Below is a small trained network, with its code and all its weights. Each question gives an input and a target symbol and asks what happens when units are switched off, that is, made to give their printed mean instead of their output.

import numpy as np


def w(rows, s, z=0):
    codes = np.array(rows[::2]) - 128.0
    scale = np.full(codes.shape[1], s)
    scale[-1] = z or s
    return codes * scale


def norm(h):
    return h / np.sqrt((h * h).mean(-1, keepdims=True) + 1e-5)


def f(y):
    return np.maximum(y, 0)


def softmax(a):
    e = np.exp(a - a.max(-1, keepdims=True))
    return e / e.sum(-1, keepdims=True)


def log_softmax(a):
    a = a - a.max(-1, keepdims=True)
    return a - np.log(np.exp(a).sum(-1, keepdims=True))


def net(x, mask):
    ids = ['ΘΛΞΦαβδζηπτψ'.index(c) for c in x.split()]
    T = len(ids)
    res = E[ids] + P[:T]
    u = 0
    for l in range(2):
        q, k, v = (norm(res) @ M[l].T for M in (Q, K, V))
        z = softmax(np.where(np.tri(T) > 0, q @ k.T / 2**0.5, -1e9)) @ v
        res = res + np.where(mask[u], z, O[l][:, -1]) @ O[l][:, :-1]
        u += 1
        y = f(norm(res) @ A[l][:, :-1].T + A[l][:, -1])
        res = res + np.where(mask[u : u + 8], y, B[l][:, -1]) @ B[l][:, :-1]
        u += 8
    return log_softmax(norm(res)[-1] @ U[:, :-1].T + U[:, -1])


Q, K, V, O, A, B = {}, {}, {}, {}, {}, {}
E = w([
[212,116,54,190],'Θ',
[132,137,157,124],'Λ',
[131,178,54,97],'Ξ',
[78,85,104,194],'Φ',
[166,180,149,146],'α',
[42,172,224,73],'β',
[103,123,210,154],'δ',
[164,211,199,165],'ζ',
[188,148,55,5],'η',
[113,72,151,139],'π',
[105,70,149,102],'τ',
[120,134,66,152],'ψ',
],0.026)
P = w([
[255,190,201,65],'0',
[236,186,184,67],'1',
[215,181,167,66],'2',
[192,177,153,76],'3',
[162,176,143,68],'4',
[158,150,141,75],'5',
[144,144,115,81],'6',
[136,118,114,90],'7',
[120,101,107,89],'8',
[110,104,98,96],'9',
[98,106,82,107],'10',
],0.0052)
Q[0] = w([
[128,154,252,94],'0.h1',
[52,8,116,50],'0.h1',
],0.017)
K[0] = w([
[111,125,253,93],'0.h1',
[6,19,128,99],'0.h1',
],0.016)
V[0] = w([
[174,190,230,255],'0.h1',
[123,89,32,134],'0.h1',
],0.0065)
O[0] = w([
[165,120,111,236,5],'0.h1',
[15,254,175,128,102],'0.h1',
],0.0082,0.0025)
A[0] = w([
[220,146,132,31,120],'0.n1',
[57,65,185,236,2],'0.n2',
[72,161,123,214,16],'0.n3',
[209,109,61,193,175],'0.n4',
[62,91,103,219,67],'0.n5',
[172,50,72,95,110],'0.n6',
[117,129,252,215,169],'0.n7',
[98,73,47,104,117],'0.n8',
],0.014,0.0021)
B[0] = w([
[176,223,90,116,238],'0.n1',
[164,57,93,31,254],'0.n2',
[122,152,49,161,209],'0.n3',
[178,130,69,207,197],'0.n4',
[141,57,156,140,233],'0.n5',
[75,133,60,5,219],'0.n6',
[123,135,227,159,247],'0.n7',
[92,149,209,162,217],'0.n8',
],0.017,0.0063)
Q[1] = w([
[210,174,127,110],'1.h1',
[5,184,175,11],'1.h1',
],0.019)
K[1] = w([
[126,125,68,94],'1.h1',
[6,102,124,127],'1.h1',
],0.022)
V[1] = w([
[156,104,214,191],'1.h1',
[207,88,155,9],'1.h1',
],0.012)
O[1] = w([
[254,62,146,175,32],'1.h1',
[103,113,79,224,254],'1.h1',
],0.0094,0.0066)
A[1] = w([
[108,108,204,104,150],'1.n1',
[161,156,34,95,141],'1.n2',
[209,115,101,82,97],'1.n3',
[125,69,79,186,254],'1.n4',
[126,139,136,128,73],'1.n5',
[6,160,112,168,132],'1.n6',
[154,158,145,44,111],'1.n7',
[159,161,137,106,13],'1.n8',
],0.022,0.004)
B[1] = w([
[165,91,91,185,181],'1.n1',
[133,46,98,208,195],'1.n2',
[41,137,69,132,159],'1.n3',
[89,134,154,9,195],'1.n4',
[118,116,106,138,130],'1.n5',
[32,151,132,250,254],'1.n6',
[188,189,227,55,192],'1.n7',
[137,151,74,84,134],'1.n8',
],0.022,0.014)
U = w([
[173,107,113,142,134],'Θ',
[231,182,67,184,92],'Λ',
[229,189,209,207,49],'Ξ',
[135,96,4,159,49],'Φ',
[50,45,132,49,96],'α',
[157,150,141,140,13],'β',
[174,42,202,178,44],'δ',
[145,219,225,49,97],'ζ',
[37,150,187,186,236],'η',
[142,141,139,123,1],'π',
[156,125,142,140,49],'τ',
[150,250,61,68,96],'ψ',
],0.014,0.0044)

Each question gives the input, a string of symbols that net reads in full, and the target symbol t.
The units are the heads (2 rows each of Q, K, V and O) and the neurons (one row each of A and B). Each row of codes is followed by its name. A weight is (code - 128) times the scale printed after its matrix; where a second scale follows, it is the last column's (O, A, B and U).
mask holds one flag per unit, layer by layer, with each layer's heads first. A switched-off unit (its flag False) gives its mean, the last column of its rows in O or B, instead of its output. The means were averaged over made-up inputs and are rounded, as every weight is.
A unit's drop is (log p(t) with every unit on - log p(t) with that unit switched off) / (log p(t) with every unit on - log p(t) with every unit switched off).
The circuit of an input: a set's keep is (log p(t) with only the set's units on - log p(t) with every unit switched off) / (log p(t) with every unit on - log p(t) with every unit switched off). Starting from the 12 units with the biggest drops (on a tie, the unit counted first), units are removed one at a time, each time the one whose removal leaves the highest keep (on an exact tie, the one counted first), for as long as the keep stays at least 0.8.
circuit, biggest first: the units of the circuit, biggest drop first
unit that matters most: the unit with the biggest drop
k most important neurons: the k neurons with the biggest drops, biggest first
top k neurons in layer l: the k neurons of layer l with the biggest drops, biggest first
drop of u: that unit's drop, to one decimal
input τ Λ Φ τ τ ψ Ξ, target ζ: circuit, biggest first => (1.h1; 1.n7)
input Φ τ Φ τ β Φ β, target Ξ: 3 most important neurons => (0.n1; 0.n2; 1.n1)
input Λ τ ψ Ξ, target ζ: 4 most important neurons => (0.n1; 0.n4; 1.n7; 0.n3)
input ψ Ξ τ Λ τ β β Φ, target α: unit that matters most => 0.n2
input δ τ τ τ τ ζ τ δ Φ β α, target Λ: circuit, biggest first => (1.n6; 0.h1)
input η τ τ τ ψ τ τ, target ζ: top 2 neurons in layer 0 => (0.n1; 0.n4)
input Φ τ Θ, target Φ: circuit, biggest first => (1.n2; 1.n4; 1.n3; 0.n4)
input Θ τ Λ τ δ Λ α, target Λ: 3 most important neurons => (0.n4; 1.n6; 0.n2)
input τ α β τ ψ τ Λ π π, target α: top 4 neurons in layer 0 => (0.n1; 0.n2; 0.n7; 0.n5)
input τ τ Λ τ ψ π, target ζ: 3 most important neurons => (0.n2; 0.n1; 1.n7)
input ψ Λ Φ π τ τ τ τ β τ η, target ψ: 4 most important neurons => (0.n1; 1.n7; 1.n6; 1.n2)
input δ τ τ τ τ τ Λ τ τ η, target ψ: 2 most important neurons => (1.n7; 0.n1)
input α Φ τ Φ Φ π, target α: top 3 neurons in layer 0 => (0.n1; 0.n2; 0.n6)
input β δ τ τ ζ ζ, target Ξ: unit that matters most => 0.h1
input π τ Φ δ β, target δ: top 4 neurons in layer 0 => (0.n1; 0.n2; 0.n4; 0.n7)
input τ τ Φ Ξ Φ β π Φ δ β, target δ: 2 most important neurons => (0.n1; 1.n6)
input Φ Λ τ Θ, target Φ: top 3 neurons in layer 1 => (1.n2; 1.n4; 1.n6)
input β Φ δ τ τ τ Θ τ α τ ζ, target Ξ: 2 most important neurons => (0.n7; 1.n6)
input τ τ ψ Φ τ Φ Λ β β, target Ξ: top 3 neurons in layer 0 => (0.n1; 0.n6; 0.n2)
input ψ β β τ α δ δ, target δ: unit that matters most => 0.n7
input τ τ Φ β τ Λ, target Φ: drop of 0.h1 => 0.9
input ψ ζ τ τ τ α δ, target δ: drop of 0.n7 => 0.9
input Φ τ ψ β, target ζ: drop of 1.n7 => 0.1
